Each row is followed by its class.
[ -3  -9   4  -7  -7  -5  -3  -8   1  -7  -8  -1  -1   4   2  -1   5  26
 -16   2   6  34 -16 -18]	J938
[ -1  -3   1  -1   7   0   4  -3   2 -11  -8  -2  -4   7   6  -1   3  -5
  -6   3   6  11 -10  -9]	J296
[  2 -14   1  -4  -7  -3   3  -6   1 -11  -3  -4  -1   5  -1  -4   6  13
 -13   0   1  26  -7  -8]	J938
[ 9 12  1 -1  6  3  1  7  0  3 11 15  0  2  5 -4 -2  4  7  4  8 -8 12 38]	J456
[ -3 -11   3  -6   2   0  -9   5  -3   8  16  11  -2   7  -1  -4   6   6
   6   1   3   6  -1  28]	J456
[  7 -24  14  -2 -12  -1 -18  -7  -5   9 -18  15   9 -11 -11   4  28  51
   0  -6  13 -10  -6 -23]	J210
[ 11  -9   2  -2   2  -2  14  -3   6 -25  -9   4  -1   3   7  -1  -9  -4
 -15  -3   0  19   7  -1]	J541
[ 14 -35   9 -11   6   0 -11  -4   0  10   3  14  -3   6  -4   1  17  19
  -9   3  -3  22  -5  -2]	J98
[ 4  3  4 -2  3  0  5 -6  5 -7 -8  6 -2  7  6 -3  5  2 -7  2  7 20 -9 -7]	J541
[ -8  -5   2  -2  -8  -8   6  -6   2   1   8   4  -2   6  -2  -6  -1  -1
 -11   9  -5  32  -8  -1]	J938
[  6 -31   4  -3  -6  -6   2  -7   3   2   6   9  -4   3  -1  -5   9  23
 -11  12  -7  29  -1 -11]	J938
[-16   5  -1   0 -14  -4   1   1  -9  -7  -3   1   5  -2  -4  -7   8   4
   3  -2  13  -1   6  13]	J61
[-12   1   1  -4   1   2 -13  -4  -5  11 -12  -9   3  -3  -3   5   8   9
   0  -4   4   0 -17 -32]	J210
[  5 -23   1   0   1   1   6  -3   5 -21 -11   7   0   1   3  -3  -2   9
 -10   1   7  18   4 -15]	J541
[ -9   2  -3   0  -8  -9   0   4  -3 -35 -19  -2   6  -9   2  -8  -9  21
   5   3  16 -11  21  12]	J61
[-10 -27   2 -11   0  -3 -14  -8   0 -11 -11  -7   8   5   0  -4  33  24
 -10  -2  14  22  -8 -24]	J938
[-14  -7  -2  -2  -7  -3   1   4  -4 -14   0  -4   2   5  -2  -5   8  -6
   0  -8   9  -4   5  16]	J61
[ 6 17 -3 -3  0  3 -1  5 -3  5 12  6 -1  6  3 -3 -2  2  4  0  7  3  5 35]	J456
[ -6 -21   4  -8   6  -1  -6  -2   2  17  13  15  -7   7  -1   0   7  -4
  -3   9 -12  30 -18  -3]	J98
[ 14 -18   8  -6   6   1  -4  -5   4  16   5  19  -4   3  -1   3  -7  19
  -2  19 -14  20 -13 -13]	J98
[  8  15   2  -6   3  -1   7  -2   0 -20 -17   8   3   4   7   1  -9  -3
 -18  -5  12  26  -6  -3]	J541
[  2 -19   2  -4  -5  -3  -1  -6  -1  -6   1  -3  -3   6   0  -4  14  21
 -10   2   7  25  -7 -14]	J938
[  1  11  -1   5 -12  -4  10   5   2 -14   1  12   3  -3  -1  -8 -17  10
   2   9   2   0  18  37]	J61
[  1 -15   3  -7 -10  -5  -1  -9   3  -1   1  -2  -1   6  -3  -3  10  18
 -17  -1  -4  34 -12 -18]	J938
[ -3 -11   2   0 -10  -4   2   0  -2 -17  -6   9   5  -1  -1  -3   4  17
   0  -3  24  -5   8  25]	J61
[  3   4   0  -2  -4   1   6   0   4  -7   0  -1   1   5   2  -1  -2 -10
  -8  -8   2  15  -4   5]	J541
[ -6 -14   4   0 -11  -4   0   3  -5 -19  -8  15   3  -7  -6  -7   2  25
   5   1  14  -7  10  21]	J61
[-16 -22  -1   7  -6  -6  -6   1  -2 -12   3   0   5   0  -2  -6  15   8
  -1   0   8   6  14   6]	J61
[  5 -21   7   1  -2   2 -12  -3  -3  -1 -22  16   7 -10  -3   7  11  35
   2 -13  15 -21 -11 -25]	J210
[  7  -1   5  -3   5  -3   2  -5   3  -2  -6   8  -3   8   4   4  11   6
  -3   0   9  21 -14 -11]	J296
[ 13  -8   3  -8   8   2   1  -2   1 -20 -12   8   5   2   4   3  -4   1
 -15   0   1  22  10  -4]	J541
[-14  -9   1   0  -4  -5  -4   2  -3 -11   1   5   1   3  -2  -7   4  14
   2   2   9   9   6  15]	J61
[ -5  -7  -3   0  -6  -2   4   4   0 -19  -9   9  -3  -3   0  -5  -7  14
   1   0  10  -8  10  18]	J61
[ 16  -7   8  -5  -1   1  12  -4   1 -22 -15   9  -4   1   5   5 -12   0
 -13 -13   8   9  -6   2]	J541
[-14 -23  -2  -3 -10  -4  -1   1  -3 -16   2  -2   3  -2  -3  -8  10   2
  -1  -2   6   1  16   3]	J61
[-21  16  -4   2  -8  -5   3   6  -5 -23 -13 -10   5  -7   3  -4 -15 -10
   3  -3  11  -9   9   7]	J61
[  4  -5   5  -5  -4  -5   2  -8   3  -5  -5  13   0   2   1  -4   1  18
 -13   7   1  33  -7   0]	J938
[ 12 -21   3  -8   3   1   6  -4   2 -32 -16  -2   1   2   8   0   6  10
 -12 -15  13   7   3 -14]	J541
[  4   1   1  -3   4   3  -4   4 -68  10  13   7  -1   6   1   0   8  -4
   7  -2   6 -10   0  27]	J456
[  3 -28   9  -8  -4  -2  -4  -9   0 -10  -5  10   1   6   0  -3  17  28
 -12   1   8  31  -6  -6]	J938
[  3 -17   4 -10   4  -1   0  -7   3 -18 -10   5  -1   7   4  -1  15   9
 -15  -6  12  26  -7 -14]	J541
[  2 -12   2  -5   1  -2  11  -5   4 -21 -10   1  -2   5   6   0  -4   1
 -15  -6   5  25 -10 -15]	J541
[  5  -4   2  -9   3  -1   1  -5   1 -13 -10   0   1   7   4   1  -4   0
 -16  -5   3  23  -8 -12]	J541

Each row is followed by its class. Each block has new classes.
[-10   9  -8   5  -2  -5   2   3  -4  -2  -3   5  16  -9   0  -1   2  27
  -9 -13  -6   5  -7   9]	J624
[-11   0  -5   4   0  -6  -1   0 -18   0  -2   1  -8   6  -2   7  -1   2
   1  11   3  -1   8 -14]	J524
[ 27  14 -11  14  -6   8   0  -1  -4  -9  -4   2  14 -28   6   4  -6  23
 -10  -1  -9  27   9   9]	J407
[ 15   1   1 -10  -3  -1   3  -4  12  11   1  -2   9  13  18  -6   8 -21
  -4 -24  -3   8 -10  16]	J407
[ 10   6  -7   0  -5  -9   2  -2  -8   0 -16   0  10  32  27   7  -2 -11
   0   4  -4  34  -1  -8]	J795
[ 20  14 -16  14  -9  -6   0  -2   0   9   3   0   6  -9  20   6  -4  -3
  -5 -13  -6  16   2   2]	J624
[-20  -5  -1  -1   1   2  -4   1  -6   3   6   5  -4 -10 -14   1   1  15
   0  -2   4 -17   3   0]	J985
[ 14  -9   9 -10  -1  -1   1  -2   9   3   1  -9 -11  30  22  -5   9 -46
   6 -10   3   2   0  -3]	J167
